Here is a tiny trained network, its code and every weight. The questions are about switching its units off for an input and a target symbol, where a switched-off unit gives its printed mean instead of its output.

import numpy as np


def w(rows, s, z=0):
    codes = np.array(rows[::2]) - 128.0
    scale = np.full(codes.shape[1], s)
    scale[-1] = z or s
    return codes * scale


def norm(h):
    return h / np.sqrt((h * h).mean(-1, keepdims=True) + 1e-5)


def f(y):
    return y / 2 * (1 + np.tanh(0.7978845608 * (y + 0.044715 * y**3)))


def softmax(a):
    e = np.exp(a - a.max(-1, keepdims=True))
    return e / e.sum(-1, keepdims=True)


def log_softmax(a):
    a = a - a.max(-1, keepdims=True)
    return a - np.log(np.exp(a).sum(-1, keepdims=True))


def net(x, mask):
    ids = ['ΛΦαβγδζηθμξτψ'.index(c) for c in x.split()]
    T = len(ids)
    res = E[ids] + P[:T]
    r = norm(res)
    for j in range(2):
        rows = slice(4 * j, 4 * j + 4)
        q, k, v = (r @ M[0][rows].T for M in (Q, K, V))
        z = softmax(np.where(np.tri(T) > 0, q @ k.T / 4**0.5, -1e9)) @ v
        o = O[0][rows]
        res = res + np.where(mask[j], z, o[:, -1]) @ o[:, :-1]
    y = f(norm(res) @ A[0][:, :-1].T + A[0][:, -1])
    res = res + np.where(mask[2:6], y, B[0][:, -1]) @ B[0][:, :-1]
    return log_softmax(norm(res)[-1] @ U[:, :-1].T + U[:, -1])


Q, K, V, O, A, B = {}, {}, {}, {}, {}, {}
E = w([
[54,151,145,140,52,206,105,41,94,168],'Λ',
[66,145,150,139,171,155,83,90,162,152],'Φ',
[119,115,162,99,151,98,129,3,130,122],'α',
[156,61,165,114,130,163,91,196,149,226],'β',
[92,168,92,91,102,111,98,105,224,165],'γ',
[129,219,103,95,131,82,74,182,104,186],'δ',
[121,26,77,91,62,111,66,168,88,194],'ζ',
[83,115,62,119,76,116,145,154,45,212],'η',
[106,115,147,156,87,172,99,103,229,225],'θ',
[180,135,175,117,132,159,153,119,69,100],'μ',
[165,197,100,134,93,120,158,139,77,175],'ξ',
[114,146,168,126,101,150,56,65,185,108],'τ',
[90,129,117,52,131,157,137,168,132,115],'ψ',
],0.022)
P = w([
[102,93,108,199,175,101,154,177,127,98],'0',
[130,108,205,70,101,140,139,87,146,154],'1',
[156,123,72,145,184,118,85,118,106,136],'2',
[95,140,252,96,90,104,146,114,142,164],'3',
[126,100,149,206,120,95,117,165,108,103],'4',
[207,181,174,76,124,203,96,86,146,191],'5',
],0.019)
Q[0] = w([
[216,166,94,55,120,189,83,122,123,169],'head 0',
[115,159,132,129,78,71,133,149,130,146],'head 0',
[188,126,57,212,127,170,103,119,111,73],'head 0',
[146,105,204,86,47,157,120,133,93,134],'head 0',
[66,138,140,2,120,82,151,125,114,195],'head 1',
[179,110,24,138,193,157,159,75,114,85],'head 1',
[226,155,35,68,191,203,61,95,135,154],'head 1',
[105,111,132,134,125,57,251,131,199,61],'head 1',
],0.019)
K[0] = w([
[201,136,31,93,202,170,111,89,131,150],'head 0',
[124,149,128,188,119,55,139,103,128,136],'head 0',
[155,159,129,140,84,184,43,86,54,153],'head 0',
[188,99,106,188,163,82,94,142,123,127],'head 0',
[48,114,68,120,192,120,195,149,153,111],'head 1',
[146,156,161,44,168,189,131,84,90,175],'head 1',
[201,115,13,64,186,191,98,64,156,142],'head 1',
[98,114,158,79,71,101,255,144,212,87],'head 1',
],0.019)
V[0] = w([
[8,202,47,171,39,168,160,81,116,144],'head 0',
[18,144,134,36,164,203,139,109,95,86],'head 0',
[104,125,146,45,56,48,54,159,157,85],'head 0',
[144,51,154,162,122,249,58,186,83,131],'head 0',
[95,196,66,99,133,190,61,230,152,85],'head 1',
[69,180,181,238,175,232,133,102,88,226],'head 1',
[210,140,103,141,75,240,129,193,236,95],'head 1',
[67,144,62,111,56,205,125,117,20,75],'head 1',
],0.016)
O[0] = w([
[102,218,79,140,136,184,131,115,102,207,112],'head 0',
[123,140,78,127,82,157,148,226,174,170,129],'head 0',
[37,97,99,142,95,173,49,124,120,98,109],'head 0',
[125,155,176,115,47,45,129,93,149,109,118],'head 0',
[94,138,116,84,119,2,146,138,117,155,70],'head 1',
[189,152,31,154,79,102,31,137,158,119,184],'head 1',
[171,203,128,51,149,80,187,138,142,152,3],'head 1',
[61,175,153,198,108,83,151,156,152,108,80],'head 1',
],0.014,0.022)
A[0] = w([
[119,160,114,73,84,131,84,78,189,183,175],'neuron 0',
[140,166,191,5,48,156,132,131,128,107,6],'neuron 1',
[172,140,158,70,89,143,86,63,174,186,102],'neuron 2',
[152,135,56,144,138,98,80,146,127,71,131],'neuron 3',
],0.027,0.0024)
B[0] = w([
[155,81,121,118,91,108,239,47,166,51,247],'neuron 0',
[155,201,55,128,234,208,173,131,151,83,184],'neuron 1',
[50,139,163,184,89,126,59,253,80,191,245],'neuron 2',
[96,156,169,69,173,193,86,114,129,127,235],'neuron 3',
],0.018,0.015)
U = w([
[142,160,102,196,72,112,165,37,168,144,115],'Λ',
[107,151,71,126,149,97,60,90,245,101,108],'Φ',
[148,67,148,182,143,181,125,126,116,135,183],'α',
[140,133,163,168,159,73,82,212,156,100,108],'β',
[131,109,106,87,145,105,192,90,181,166,254],'γ',
[60,136,150,62,163,143,111,140,72,194,106],'δ',
[90,64,120,135,92,65,119,96,52,98,121],'ζ',
[85,156,110,243,139,86,85,158,77,171,65],'η',
[141,121,186,89,2,151,122,143,132,189,84],'θ',
[214,130,130,106,87,107,154,91,100,35,133],'μ',
[174,221,141,102,111,163,134,88,25,128,125],'ξ',
[54,194,234,93,123,194,150,91,129,90,18],'τ',
[80,128,79,146,122,116,167,228,111,87,154],'ψ',
],0.0084,0.0041)

Each question gives the input, a string of symbols that net reads in full, and the target symbol t.
The units are the heads (4 rows each of Q, K, V and O) and the neurons (one row each of A and B). Each row of codes is followed by its name. A weight is (code - 128) times the scale printed after its matrix; where a second scale follows, it is the last column's (O, A, B and U).
mask holds one flag per unit, heads first, then neurons. A switched-off unit (its flag False) gives its mean, the last column of its rows in O or B, instead of its output. The means were averaged over made-up inputs and are rounded, as every weight is.
A unit's drop is (log p(t) with every unit on - log p(t) with that unit switched off) / (log p(t) with every unit on - log p(t) with every unit switched off).
The circuit of an input: a set's keep is (log p(t) with only the set's units on - log p(t) with every unit switched off) / (log p(t) with every unit on - log p(t) with every unit switched off). Starting from all 6 units, units are removed one at a time, each time the one whose removal leaves the highest keep (on an exact tie, the one counted first), for as long as the keep stays at least 0.8.
circuit, biggest first: the units of the circuit, biggest drop first
k most important neurons: the k neurons with the biggest drops, biggest first
heads that matter: for each layer, one digit per head in row order, 1 if its drop is at least 0.15 and else 0, layers parted by /
input α θ ζ μ τ Φ, target τ: circuit, biggest first	head 1
input θ δ α Φ, target ξ: heads that matter	11
input Φ α ψ γ Λ, target Λ: circuit, biggest first	head 0; neuron 0
input Φ Φ Φ η α ζ, target θ: 3 most important neurons	neuron 2; neuron 0; neuron 3
input τ α α α, target ψ: circuit, biggest first	neuron 2; head 1; neuron 1; neuron 0
input θ α δ α α α, target ζ: circuit, biggest first	head 1; neuron 3
input ξ δ τ α, target η: heads that matter	10
input η α α ζ, target Λ: circuit, biggest first	head 0; head 1; neuron 2
input δ α ξ α, target ζ: heads that matter	01
input Φ α Φ α η, target η: heads that matter	11
input δ α Φ ζ θ τ, target θ: heads that matter	11
input α Φ ψ α Φ α, target γ: heads that matter	01
input ζ ζ β τ α Φ, target μ: 3 most important neurons	neuron 1; neuron 0; neuron 3
input α δ ξ ζ Φ γ, target η: circuit, biggest first	neuron 2
input τ Φ α ζ, target ψ: heads that matter	01
input α ζ η α α η, target Λ: heads that matter	11
input μ ξ α δ, target β: circuit, biggest first	head 0; neuron 2; neuron 1
input α η τ α Φ, target Φ: heads that matter	01
input ζ γ τ α, target τ: 2 most important neurons	neuron 1; neuron 0
input η Φ Φ Φ τ ξ, target θ: 3 most important neurons	neuron 2; neuron 0; neuron 3
input η α θ η δ, target δ: 2 most important neurons	neuron 3; neuron 1
input θ Φ Φ, target Φ: 3 most important neurons	neuron 3; neuron 0; neuron 2
